Below is a small trained network, with its code and all its weights. Each question gives an input and a target symbol and asks what happens when units are switched off, that is, made to give their printed mean instead of their output.

import numpy as np


def w(rows, s, z=0):
    codes = np.array(rows[::2]) - 128.0
    scale = np.full(codes.shape[1], s)
    scale[-1] = z or s
    return codes * scale


def f(y):
    return np.maximum(y, 0)


def softmax(a):
    e = np.exp(a - a.max(-1, keepdims=True))
    return e / e.sum(-1, keepdims=True)


def log_softmax(a):
    a = a - a.max(-1, keepdims=True)
    return a - np.log(np.exp(a).sum(-1, keepdims=True))


def net(x, mask):
    ids = ['αβεζηλμστφψ'.index(c) for c in x.split()]
    T = len(ids)
    res = E[ids] + P[:T]
    u = 0
    for l in range(3):
        r = res
        for j in range(2):
            rows = slice(2 * j, 2 * j + 2)
            q, k, v = (r @ M[l][rows].T for M in (Q, K, V))
            z = softmax(np.where(np.tri(T) > 0, q @ k.T / 2**0.5, -1e9)) @ v
            o = O[l][rows]
            res = res + np.where(mask[u + j], z, o[:, -1]) @ o[:, :-1]
        u += 2
        y = f(res @ A[l][:, :-1].T + A[l][:, -1])
        res = res + np.where(mask[u : u + 4], y, B[l][:, -1]) @ B[l][:, :-1]
        u += 4
    return log_softmax(res[-1] @ U[:, :-1].T + U[:, -1])


Q, K, V, O, A, B = {}, {}, {}, {}, {}, {}
E = w([
[148,150,120],'α',
[169,139,145],'β',
[133,148,132],'ε',
[116,136,131],'ζ',
[129,134,123],'η',
[143,118,150],'λ',
[33,154,80],'μ',
[211,131,75],'σ',
[116,153,152],'τ',
[224,3,237],'φ',
[91,207,125],'ψ',
],0.0035)
P = w([
[135,128,98],'0',
[136,180,230],'1',
[102,65,155],'2',
[76,124,81],'3',
[177,173,214],'4',
[163,37,131],'5',
[77,162,69],'6',
[215,176,200],'7',
[192,35,119],'8',
[78,198,62],'9',
[253,176,196],'10',
[231,38,108],'11',
[56,229,68],'12',
],0.006)
Q[0] = w([
[92,94,60],'L0H1',
[122,2,240],'L0H1',
[105,89,199],'L0H2',
[134,149,185],'L0H2',
],0.017)
K[0] = w([
[148,81,175],'L0H1',
[3,135,137],'L0H1',
[166,127,66],'L0H2',
[163,171,107],'L0H2',
],0.02)
V[0] = w([
[237,103,148],'L0H1',
[172,207,1],'L0H1',
[48,86,52],'L0H2',
[144,40,160],'L0H2',
],0.0087)
O[0] = w([
[151,2,158,227],'L0H1',
[208,124,10,95],'L0H1',
[214,140,33,2],'L0H2',
[95,63,137,102],'L0H2',
],0.0071,0.00047)
A[0] = w([
[210,178,206,252],'L0N1',
[206,138,255,98],'L0N2',
[120,123,41,30],'L0N3',
[144,106,178,54],'L0N4',
],0.0096,0.0018)
B[0] = w([
[98,129,246,254],'L0N1',
[52,173,44,223],'L0N2',
[95,178,63,144],'L0N3',
[153,156,89,141],'L0N4',
],0.011,0.0031)
Q[1] = w([
[69,100,8],'L1H1',
[50,39,139],'L1H1',
[100,61,132],'L1H2',
[193,239,155],'L1H2',
],0.013)
K[1] = w([
[199,74,247],'L1H1',
[204,93,104],'L1H1',
[129,61,221],'L1H2',
[129,218,49],'L1H2',
],0.013)
V[1] = w([
[133,81,103],'L1H1',
[2,139,94],'L1H1',
[131,111,164],'L1H2',
[136,81,182],'L1H2',
],0.0097)
O[1] = w([
[141,153,140,88],'L1H1',
[1,130,116,252],'L1H1',
[124,137,100,120],'L1H2',
[159,172,77,95],'L1H2',
],0.0086,0.0031)
A[1] = w([
[120,3,165,253],'L1N1',
[147,92,28,237],'L1N2',
[218,129,152,181],'L1N3',
[115,201,60,194],'L1N4',
],0.014,0.0015)
B[1] = w([
[71,5,109,252],'L1N1',
[202,116,27,221],'L1N2',
[239,140,208,139],'L1N3',
[59,234,147,240],'L1N4',
],0.015,0.0025)
Q[2] = w([
[160,59,65],'L2H1',
[125,216,8],'L2H1',
[118,108,64],'L2H2',
[122,174,217],'L2H2',
],0.015)
K[2] = w([
[23,144,139],'L2H1',
[116,75,8],'L2H1',
[81,115,107],'L2H2',
[170,173,153],'L2H2',
],0.019)
V[2] = w([
[186,121,3],'L2H1',
[110,63,58],'L2H1',
[39,214,63],'L2H2',
[254,216,127],'L2H2',
],0.0078)
O[2] = w([
[177,209,207,92],'L2H1',
[122,191,76,125],'L2H1',
[121,229,102,188],'L2H2',
[148,106,254,2],'L2H2',
],0.0086,0.0069)
A[2] = w([
[252,55,61,29],'L2N1',
[197,103,23,189],'L2N2',
[62,65,137,232],'L2N3',
[124,46,90,2],'L2N4',
],0.012,0.0034)
B[2] = w([
[123,165,3,186],'L2N1',
[213,140,180,252],'L2N2',
[149,50,66,236],'L2N3',
[58,161,237,231],'L2N4',
],0.018,0.015)
U = w([
[167,18,157,240],'α',
[79,79,3,157],'β',
[159,109,52,51],'ε',
[244,158,125,181],'ζ',
[80,178,125,203],'η',
[93,178,153,221],'λ',
[106,148,143,38],'μ',
[116,152,132,80],'σ',
[173,133,237,3],'τ',
[51,221,48,86],'φ',
[96,135,144,65],'ψ',
],0.0038,0.0023)

Each question gives the input, a string of symbols that net reads in full, and the target symbol t.
The units are the heads (2 rows each of Q, K, V and O) and the neurons (one row each of A and B). Each row of codes is followed by its name. A weight is (code - 128) times the scale printed after its matrix; where a second scale follows, it is the last column's (O, A, B and U).
mask holds one flag per unit, layer by layer, with each layer's heads first. A switched-off unit (its flag False) gives its mean, the last column of its rows in O or B, instead of its output. The means were averaged over made-up inputs and are rounded, as every weight is.
A unit's drop is (log p(t) with every unit on - log p(t) with that unit switched off) / (log p(t) with every unit on - log p(t) with every unit switched off).
The circuit of an input: a set's keep is (log p(t) with only the set's units on - log p(t) with every unit switched off) / (log p(t) with every unit on - log p(t) with every unit switched off). Starting from the 12 units with the biggest drops (on a tie, the unit counted first), units are removed one at a time, each time the one whose removal leaves the highest keep (on an exact tie, the one counted first), for as long as the keep stays at least 0.8.
circuit, biggest first: the units of the circuit, biggest drop first
k most important neurons of layer l: the k neurons of layer l with the biggest drops, biggest first
which heads matter: for each layer, one digit per head in row order, 1 if its drop is at least 0.15 and else 0, layers parted by /
input φ τ β ζ β μ η ζ η α σ ε σ, target ζ: which heads matter -> 10 / 00 / 01
input σ σ λ μ μ τ τ α, target τ: 3 most important neurons of layer 1 -> (L1N2, L1N3, L1N1)
input β μ λ φ η μ ε, target φ: circuit, biggest first -> (L1N4, L2N2)
input μ σ φ ε, target α: which heads matter -> 11 / 00 / 10
input ζ φ α β, target α: which heads matter -> 10 / 00 / 10
input μ σ ε α φ ψ σ μ, target β: circuit, biggest first -> (L0N1, L2H1, L2N2, L2N3)
input μ λ μ ψ μ λ μ ζ α, target α: circuit, biggest first -> (L2N3, L2N4, L2H1, L1N1)
input μ μ μ α ψ τ α φ μ η σ μ α, target ζ: circuit, biggest first -> (L0N1, L2N2, L1N2, L1H1)
input φ ε σ μ ζ σ σ μ μ φ λ μ β, target φ: circuit, biggest first -> (L2N2, L1N4)
input λ τ λ μ μ φ ψ σ α η, target ζ: circuit, biggest first -> (L0N1, L2N2, L2H2, L1N1)
input η τ β, target α: circuit, biggest first -> (L2N3, L1N1, L2N1)
input ζ λ λ ψ η μ ε, target φ: circuit, biggest first -> (L2N2, L1N4, L0N1)
input η ψ φ ε σ ε μ μ ζ ψ μ μ μ, target φ: circuit, biggest first -> (L1N4, L2N2)
input α σ μ ψ τ ζ σ σ μ ζ, target ζ: circuit, biggest first -> (L0N1, L1N2, L2N2, L1H1)
input β μ σ μ σ τ ψ λ λ τ ζ μ φ, target α: 2 most important neurons of layer 2 -> (L2N1, L2N3)
input η σ μ β α φ μ μ σ η μ μ, target ζ: circuit, biggest first -> (L2N2, L0N1, L1N2, L1H2)
input μ μ μ ζ σ, target β: 3 most important neurons of layer 2 -> (L2N2, L2N4, L2N3)
input ζ ε μ η, target φ: circuit, biggest first -> (L1N4, L2N2, L0N1)
input μ μ μ α μ α μ β, target β: which heads matter -> 10 / 01 / 10
input η μ τ, target α: which heads matter -> 00 / 00 / 10
input φ η α ψ ε σ μ σ σ σ, target ζ: most important neuron of layer 2 -> (L2N2)
input μ η μ μ λ ζ, target α: which heads matter -> 10 / 00 / 10
input μ ζ β μ μ ψ φ μ μ σ ψ, target β: which heads matter -> 11 / 01 / 10
input σ η λ φ η, target τ: 3 most important neurons of layer 1 -> (L1N2, L1N3, L1N1)
input μ μ α μ μ λ σ τ φ μ, target α: 2 most important neurons of layer 1 -> (L1N1, L1N2)
input ε α μ ε σ η μ, target ζ: 2 most important neurons of layer 2 -> (L2N2, L2N4)
input σ ζ ζ ψ μ μ μ ψ μ η ζ, target τ: 3 most important neurons of layer 1 -> (L1N2, L1N3, L1N1)
input σ σ μ σ σ μ ε, target ζ: 3 most important neurons of layer 2 -> (L2N4, L2N2, L2N1)
input η σ μ η ζ ε τ μ φ α, target α: 2 most important neurons of layer 2 -> (L2N1, L2N3)
input φ σ μ β λ, target φ: 2 most important neurons of layer 0 -> (L0N2, L0N4)
